[  43   87 -237  -66 -311 -135    3  162 -277  142  255   17   85   17
  -48   -4 -183  -37  -20  -62  -26  168 -141 -208 -163   -7 -207 -163
  119  -98   51  280  -11 -113  120  -67  393]
K981
[ 328  -38   78  -37    0 -168 -228  -87 -224 -225  -16  134 -422   29
   26  290 -357  -14  138  123  323   -3 -113 -170   81  177  -39   66
  137 -113  260  -35  218   25   72  279   12]
K468
[ 142  131   48 -113  -79    4   17   19  -28  157  232  -58   42   25
  -33  -89 -119  -25   37 -100   26   48  -73 -195 -290  -82 -328  -88
   68   30  -42  115    5  -66   15  -55  423]
K468
[ 186   -8   14  -84   42  136 -150  274  139 -476   52    4 -110   92
 -343  420 -263 -217 -410  -77  -35 -501  261  405  407  322  355  -26
   52  610  615  102  -59 -409 -759  -67  459]
K197
[ 360   58  382  -50  -14   22  408   28  -79  -92  213 -120  159 -333
 -512 -177  257 -210 -221   -6  265 -101  -41   56 -165 -304  -95  255
  326 -122 -146 -551 -228 -123 -282  -42  390]
K375
[  38  148  128   98  -92  214   38 -303  -45   13  -98 -476 -215  198
  106  -59  272 -305 -272 -227  293 -538  205 -456 -356   64  160  -26
  519  295   31 -210 -171 -130  -10  130   43]
K647
[ 294  -52  528  -29  -41 -272  -66  -43  -43 -243  129  408 -321 -128
  -16  218 -334  -25  165  103   80  191  -67 -314 -155 -189 -271  -21
  -74   20  146  -42  255  -95   24  317  -17]
K786
[-648 -182   59  -62   48 -174 -222  230  277 -294 -299  -44 -275  -31
 -274  117  114 -437   17  -17  -23  156 -228  149  469  395   -3  -58
  176 -316 -477  -56  -19 -544 -386   95  -30]
K768
[-285 -374  467 -217  -40  -89 -636  -80   26  300   94  156  -77   87
  -58   70 -310 -223  -32 -170  -81  -73  -20 -555  256  406 -211   62
 -238  808 -153  173  226 -250  -46  307  230]
K468
[  21 -116 -159  -65  100  -41  132  443 -202 -503  100   61 -291 -106
 -575  357  -19  -65 -240   41  106  205  -18  603  305  139  163  193
 -133  -56  542  -47 -251    0 -358  -93  387]
K250
[ 310   82  157  -63  148  220  120  209 -163 -182   89  225  114 -146
 -339   74  -16 -197 -387 -255   77 -215   -2  135  176 -177   91  174
  -17  227  405  -59 -202  226 -262  -69  182]
K780
[ 283   19  176   19   12   68 -101  284  197 -351  -41   25  -87  144
   87  -19  -70 -151 -184 -285    3 -222 -198  185   60  -13   91   39
  255  157 -140  233  -65 -219 -166 -169 -160]
K439
[  -4  -96  -29  -59  -70 -295    1 -233 -294   21  125   23 -287  -11
  102  183 -112  -35  241  229  147  166  -29 -327 -117  174 -149   40
  -94  -93   13  -81  140  107  260  312   46]
K375
[ 378  -41   94  150  -45 -395 -250 -200  -91  209  -19  233 -192  106
  212  142 -321   66  270   64  516  -80   37 -547 -389   94   12   35
  446  -68  211 -236  202  -96  307  303 -295]
K889
[-202  -15  -14    0 -218 -224   36  -61  -65  112  206 -194  251    2
   18  -31  -40  -79  252   69  -40  266   48 -353  -49  187 -310 -106
  -35   61   30  -87 -141  255  -32   27  377]
K197
[ 242  130  307  -99 -110 -153  -43   24  298  421  105  195   10   59
  -49 -145 -190 -115  -85 -225   50  -61  147 -341 -357 -282 -305 -181
  153   96  -89  -65    1 -135   23   -1  170]
K786
[  46 -102  -87  -23   38 -119  -62 -140 -271    6   69  -23 -179    8
  118  119  -74   75  193  195  239   39   -6 -246  -54  259  -34  111
   56  -58   98  -25   74  149  214  171   -4]
K889
[ 467  245  360  125 -130 -360  -55  374 -283 -395   12  355    5   78
 -284  237 -339 -143 -295  152  342 -305  190  168  -29 -167  197  -33
  669  -68  650 -123 -271 -188 -381 -146  324]
K375
[ 293  136  284    8  -65   73  129  221  -25 -332  281  138  -36 -148
 -416  216 -220 -188 -269  -86   64 -144  -60  168  155 -325   37  189
   29  170  497  -74 -130   60 -294 -104  250]
K197
[ 244  118  -87 -105   42  189  138  327 -107 -250  287  125 -102  -19
 -429  133  -79  -33 -354 -154   91 -130  -53  337  104 -125  177  265
   23  188  493   58 -101   93 -306 -210  266]
K768
[  79  198  204   -9   -3   98  293  186   22 -308  282  147   35 -129
 -368  192  -53 -143 -181   47   61  -13  -58  280  141 -374  -34  157
  -25  100  436  -98 -253  135 -324  -82  330]
K375
[ 191 -152  119  -35   71  -70 -113 -188 -114  107   98  143 -240    5
  -23  136 -198  -36   64  -20  253  -11  -20 -486  -17   62 -201   70
  -58  141  130  -55  236  103  148  237   10]
K889
[-124  123 -234 -145 -277 -224   10  -23  -88   70  135   57  221   57
  193  216 -232    0  115  -66 -276  167   79 -306 -265 -258 -190 -114
 -191  249  177  173  -72   32 -138   67  415]
K375
[  68 -116  327 -150   62 -353 -468 -147  -84  273 -148  179 -394  303
  -23  186 -331 -244  101  -30  256   44  115 -440   60  575 -224 -126
  239   43   44  -31  233 -154  187  305  -91]
K768
[ 169  -92  148   29  -62   -2 -140  159  318 -337 -184  -67  -43  151
  172   80    4 -180  -94 -195  -75 -210  -75  214  131  -95  143   72
   99   67 -225  133  -78 -247 -202 -143 -225]
K889
[ 246  118  223  -38 -108   34  -41  -58  175   92   -9   60   80  -30
  150  -42  -98  -54  102 -119  -94    2   45 -315 -338 -250 -273 -244
  -56   98   30   27  -40   42   35   70  252]
K197
[ 283   17  249   67  -24  -18  -99  112  411 -366 -191    4 -296  207
  159  -24  -12 -215 -113 -269  -89 -256 -111  -40  -37 -139  123  -52
  178   81 -298  102   69 -373 -211   22 -254]
K647
[-318  706 -424 -118  -25 -138  169  650 -299 -708  766  620  124 -487
 -272  512 -275  138 -209   32  -94  106 -352  800 -319 -340  -96   49
  110 -265  651  342 -405   39   48 -441  300]
K786
[ 213 -209  -78  -45  -38  -69 -102  -43 -510 -213   64   69  -71 -133
   68  288 -232  -11   62  158  253   52 -160 -163  257  141  -70  148
  -29 -125  167  152   81   75   92  142  203]
K786
[  28   70  200 -166 -280 -401  146  214  101  146  374  171  224   65
  154   78 -283 -169   57 -118 -282   73   37 -113 -396 -376 -384    3
 -111   43 -139  215  -72  -65   58 -101  318]
K250
[ 222   79  -78  -20 -165  -68   28  122  -29  286  175  115  111  -10
   72  -78 -220  177   43   23  -54   53   62 -109 -395 -256 -288 -189
  101 -120  -59  198    5 -154   72  -43  281]
K250
[ 183   45  355  -36   93    7  216  237  297  -35  148  120  457 -131
 -335  221  -76  -94 -248  -78  -58 -109  -74  215  327 -396   22  234
    1  185  262 -114 -228   69 -329  -56  364]
K647
[ -31   81   -7 -103 -172  -69 -132   67  -76  171  -14  162   20  -16
   17 -133 -109 -166   46 -159  -27  154 -108 -369 -282 -137 -302 -268
   73  -30 -127  167  -65 -155   -3   52  285]
K250
[ 136  -28  110   43 -106  -87  124   53  282 -239  -41  -21 -314  230
   35   -7  -31 -267 -124 -317 -203   65  -86   39  -22 -167   85   19
 -151  175 -138  140   29 -267  -79   24 -269]
K768
[ 112   33  136    0  -70   60  -91  232 -195  205   81 -108  272   87
  -32 -187   47   69   59  152  136  284 -139 -131 -111  222 -225 -148
  189  -28  -10   80 -148  142  -14 -111  451]
K889
[ 173  -81   70  -43   -6 -205 -147  -78 -218 -207   38   85 -405   54
  153  292 -186  -25   81   70  156 -109  -15 -166  -64  128   -5  123
   75  -40   84   27  144  -13  110  245 -148]
K468
[ 263  -45  -86  -48 -203 -219   -8   86 -380 -308  254  134 -297 -126
  217  427 -166   55   55  177   50 -148  -76  106 -106  -33  111  177
 -155 -123  169  150  110  179  256   43  -72]
K981
[ 164   75   60  -17 -154 -144   85  106  -14  228   93  165  136  -64
    5 -119 -117   46  -16    5    5  179   53 -235 -272 -355 -288 -194
   90 -123   24  117 -145  -49  -67  -59  329]
K439
[ 311  114  262  -71   13  155  148  121  -11 -167  151  192  -26 -140
 -380  159  -95  -89 -220  -77   68  -89  -27  121  -49 -391    2  144
  -27  201  439 -107 -107    8 -287  -21  297]
K768
[ 130   22  194   27  -19   86   12   68  411 -318 -115  -31  -89  152
  151   -3  118 -159  -53 -183  -88 -178 -149   76   60 -205   90    0
  114   53 -218  136  -32 -221 -185  -37 -208]
K647
[ 689 -254  380   -6 -187 -227 -179 -199 -208 -224  257  286 -128 -114
  442  504  -82  -61  -92  126    2 -482  181 -451 -339 -239 -330  -66
   40 -264  -84   81  361 -153  333  252    1]
K786
[ 184  -23   48   21 -151  -32   54  108  -54  180   23   56   95   48
  132 -193   -5 -102  -32  -35  -56   59   43 -264 -180 -276 -233 -213
   57 -193  -30  242 -163   50   28  -85  148]
K780
[ 125   10  178    5 -189 -189  -61   92   -5  124   72   72   90   37
  163  -91 -166 -172    0 -154 -116   36   86 -304 -240 -195 -297 -165
   59  -81  -67  126  -92  -49   52  -23  157]
K468
[ 159  124   76   29 -216  -88 -264    9  -56   22  -73   85   32  119
  204  -96 -216 -180   39 -176   10  -44   -9 -256 -137  -30 -108 -218
  132   61   63  149  -88   59  114  -68   38]
K780
[ 173  123  237   29 -182  -64   -1  -40  -20  191  131  -39   95   89
  162 -126 -144 -166  147  -39  -27   55   -7 -366 -261  -36 -261 -194
   44   64    4   76  -45   20  157   13  232]
K981
[ 119  -10  314   78   53 -236 -353  103 -144 -351 -100  186 -264  -90
   15  231 -393 -149  278  213  322   38 -217 -236  167  333  -85  -52
  309 -131  291 -140   -4  123   46  235  -24]
K647
[ 350   61  119  -49   44  253  331   94   18 -204  250   91   -4  -90
 -310  131   -1  -93 -286 -145   32 -219  -36   50   41 -463   26  176
  -88  225  416  -48  -37   -1 -207  -38  355]
K468
[ 297  114  317  123   66  223  291  165  235 -179  135   25  -37 -104
 -414  -49   15   14 -204  -50   68  -98  -28  121  -31 -449   94  114
   82  186  374 -240 -123   15 -224  -89   95]
K197
[ 271   64  316 -145   29  153   74  262 -267 -109  258   -1  112 -270
 -555  101 -124 -225 -286   -8  105  -51 -211  348   90  -98  146  321
    4   58  421 -159  -58  107 -113  -96  397]
K250
[  39   11   10  -47 -101  -84   54  -19   38  179  124   65   45  -33
   18  -81  -43  -22   49  -27  -99  160    4 -242 -243 -169 -253 -156
  -91    9  -12  112  -70  -44   49   41  295]
K439
[ 346  128  250  -30   26   96  218  266   28 -110  230  162   17 -136
 -478   74  -63  -64 -261  -33  123  -44  -35  199   20 -349   93  137
   55   86  485 -129  -96   72 -271  -95  335]
K250
[ 267   65 -309 -160   16  119  540  243 -433  152  136  132 -327 -204
 -360 -235  191  305 -296 -185   68  131  105  279 -269 -395  255  272
 -131    4    1  223 -197  -74 -132 -121   40]
K981
[ 467  117  326  -70  -16   69 -183  -83   87 -104 -331  -30  197  -88
 -182   23 -456 -265   79  110 -121  -63 -141  234  179  241  -81 -679
   12  261  355   73   51 -416   50   11  452]
K250
[ -29 -146  171   31 -217 -467 -225 -266 -103 -162   35  169 -328   53
  439  276  -66 -169  316   56  127 -125   91 -509 -180  -28 -199  103
    6 -238 -185  -99  101  149  364  201 -312]
K981
[-227 -118 -187   62  -62 -165 -222   69 -651 -166   17  -42  -48 -200
   70  139  -16   93  354  148  272  306 -249 -124   81  457  139  209
  132 -208  218   18 -103  336  306   89 -162]
K981
[ 232  -42  121  -26   34 -149 -111 -119 -335   16   48   59 -188  -16
   38  103 -203   38  147   69  265   99 -104 -339 -109  240 -130   78
  127   44   62  -62   99   85  289  239   13]
K889
[ 378  -43  263  -89  -54 -314 -273   -6 -377  -33   38  287 -217 -119
  146   86 -455 -245   20   -9  262 -134  -97 -336  -10  209 -139  -19
  256 -159   14   91  185  -10  280  152 -101]
K439
[ 283   49  151  -82  239  300  -37   19  -49    9 -238  214 -184 -124
 -518 -300  -21 -124 -132 -276  207   74 -238 -249  -80 -127  147  -59
   68  314  408 -179   -2  -52  -74  163  144]
K250
[ 155   15  122  -68 -162 -198  -47  243  151  115  151  248  -29   -7
  -17   30 -167   53   29  -43  -83  140   92 -136 -281 -184 -289 -194
  -38  -34   20  133  -54 -100  -16    1  364]
K197
[ 237   88   66   72   70  295  230 -143  449   -4 -150 -309   38  136
  135 -375  196  -99  -80 -228    7 -174 -100  -46   54 -184  155   98
  272   81 -399 -125  -47 -172  -82   -7 -371]
K780
[ 279   64   80   45   52  148 -115  139  183 -397 -301  -89 -238  210
  174  -45    4 -211 -111 -399  107 -219 -236  -23  105   68  140  -73
  237  308 -169  191 -182 -121 -142  -33 -184]
K780
[ 350   -7  196    3  -50  107   36  -23  257 -540  -98  -40 -205   95
  141  218 -157 -157 -100 -188  -97 -250  -59   70  159 -198   52   85
  -89  259  -62   85  109 -126 -288   86  -27]
K889
[ 175  109  361  -24   12   32  279  313  137 -294  324  100   -1 -109
 -489  215  -64  -56 -238   82  -30   18  -17  373  118 -217   11  104
  -30   77  439  -38  -45  -49 -366  -64  438]
K981
[ 271   -6  103  -53  -35  -14  -44  208  175 -234   69   33   20   38
   66   60 -108 -226 -133 -237   39 -213 -112  127  196  -20  117  129
  155   13  -22  162   14 -113 -163 -163 -143]
K981
[-274  -79 -488  144  -31 -576  231  229 -284  -94   -3    1  -12  -97
 -396  324  243  231  182  325  232  211  116   -3 -125  151  154  149
  332 -537  323 -636 -232  345 -162   79  117]
K768
[ 167 -108  104  -79  -42 -304 -149  -85 -335  -33   84  162 -218  -46
   66  333 -240   81  156  138  216   66   75 -248  -30  253 -158   89
   61  -42  120  -64  136   94  131  284   26]
K981
[ 202 -223    0  -34  -18 -284 -101  -65 -413  129   84  223 -115  -41
   14   74 -179   57  124  133  224  158  -48 -361  -39  252  -86  -11
   12  -85  152   66  221   13  294  228    6]
K981
[ 421   41  329   47 -145 -202  325  159 -129   34  434  156   70 -184
 -468  -43   -4  -66 -200   19  169   19  211   50 -173 -371   61  319
  192 -221  461 -377  -85   85   -9 -129  143]
K981
[ 433  105  426  -58   65  326  185  267   66 -489  264  292  -48 -104
 -367  166 -205 -199 -214 -230  105 -146 -197  160  313 -290   11   72
  -66  525  594  202  -59  -61 -278 -130  379]
K780
[ 128  -11  216  113  -49   46 -228  230  256 -538 -137  -19  -32  123
  233  130 -116 -300  -64 -319  -82 -328 -194   27  170   69   64  -15
  276  141 -164  214 -120 -232 -144  -29 -196]
K197
[  30  -55   65    0   42   49 -140 -131  347 -272 -394 -211 -283  246
  174  -94  270 -304  -68 -362   12 -273  -47 -208  -39   33  152   -9
  219  141 -375  -47  -94 -178 -255  123 -330]
K780
[ 423 -104  -60  -15 -114 -318 -150    5 -350  -87    9  200 -277  108
  100  367 -184  -92  -63  -37  208   15   81 -337  -61   45   38    5
   71 -168  390   71  163  123   51  139  -60]
K768
[-112 -166   34 -136 -166 -398 -148  -89 -427  -15  275   67  -82   17
    0  318 -104  -79   86  273  -34    7   78  -79  -12  306   -6  239
  -43  -79   98  -18  152  161   -9  167 -119]
K768
[ 113  165  -82  -47 -131  149  368  103 -269  -65  328   85   11 -160
 -409  -34   81  -65 -291   36  136  -47   13   82  -17 -401  121  197
  116  -85  378  -70 -104   -6 -236 -143  258]
K647
[ 204 -142  -35   33  -96 -352  -87   77 -246 -249  116   61 -569  127
   42  371 -173  125  108  296  128   49   93   59 -201  188  116  109
   64 -248  280   32  186    5   69  233 -133]
K780
[ 330   86  363  -86   81   84  109  480 -145 -291  387  308  355 -251
 -234  483 -125   86 -272   10  155 -285  -18  581  287 -253  137  280
    1  348  770  208 -396  344 -178 -287  399]
K468
[ 186  142  -16  130  -42   30    4  116  181 -585 -187  -50 -274  157
  311   16   -1 -188  -26 -271    6 -184 -207  119   51   13  300    1
  164  119 -101  174  -91  -65 -124  -20 -330]
K439
[ -16  -92  -48    6 -186 -240  113   19  157  221   99 -174  -20   53
 -223 -148   27  112  -80  209 -108  260   53 -128 -268 -167 -164 -263
   80 -185  -63  123   46 -342 -177   70  433]
K780
[ 899 -412  590  241  -88  211  178 -157  511 -110 -217 -106   41   33
   42 -170  290  -66 -293 -127   54 -140   -1   12  124 -665  398   25
 -231  179   33   21  245 -448 -174   47  -59]
K468
[ -50 -145  -32 -104  -62 -326 -213  -99 -411 -240  140   44 -358  -13
  101  466 -294  -28  224  207   20  123 -115  -91  -45  461 -124   76
 -241   93   69   96  144   93  104  384  119]
K786
[ -39  -97  -24 -119  -40 -373 -173   86 -325 -132  171  157 -340  -11
  -25  242 -198  -27  152  227  155  145  -19  -66  -23  395  -58  122
   45 -191   67    6  123   35  108  150    3]
K889
[ 434   52  141   -4  124  250  -73  294  248   65  268  365   86  -66
 -386  120  -37 -199 -455 -353  244 -465   -6   67  186 -456  123  213
   97  154  463  -11 -139    4 -207 -338  139]
K786
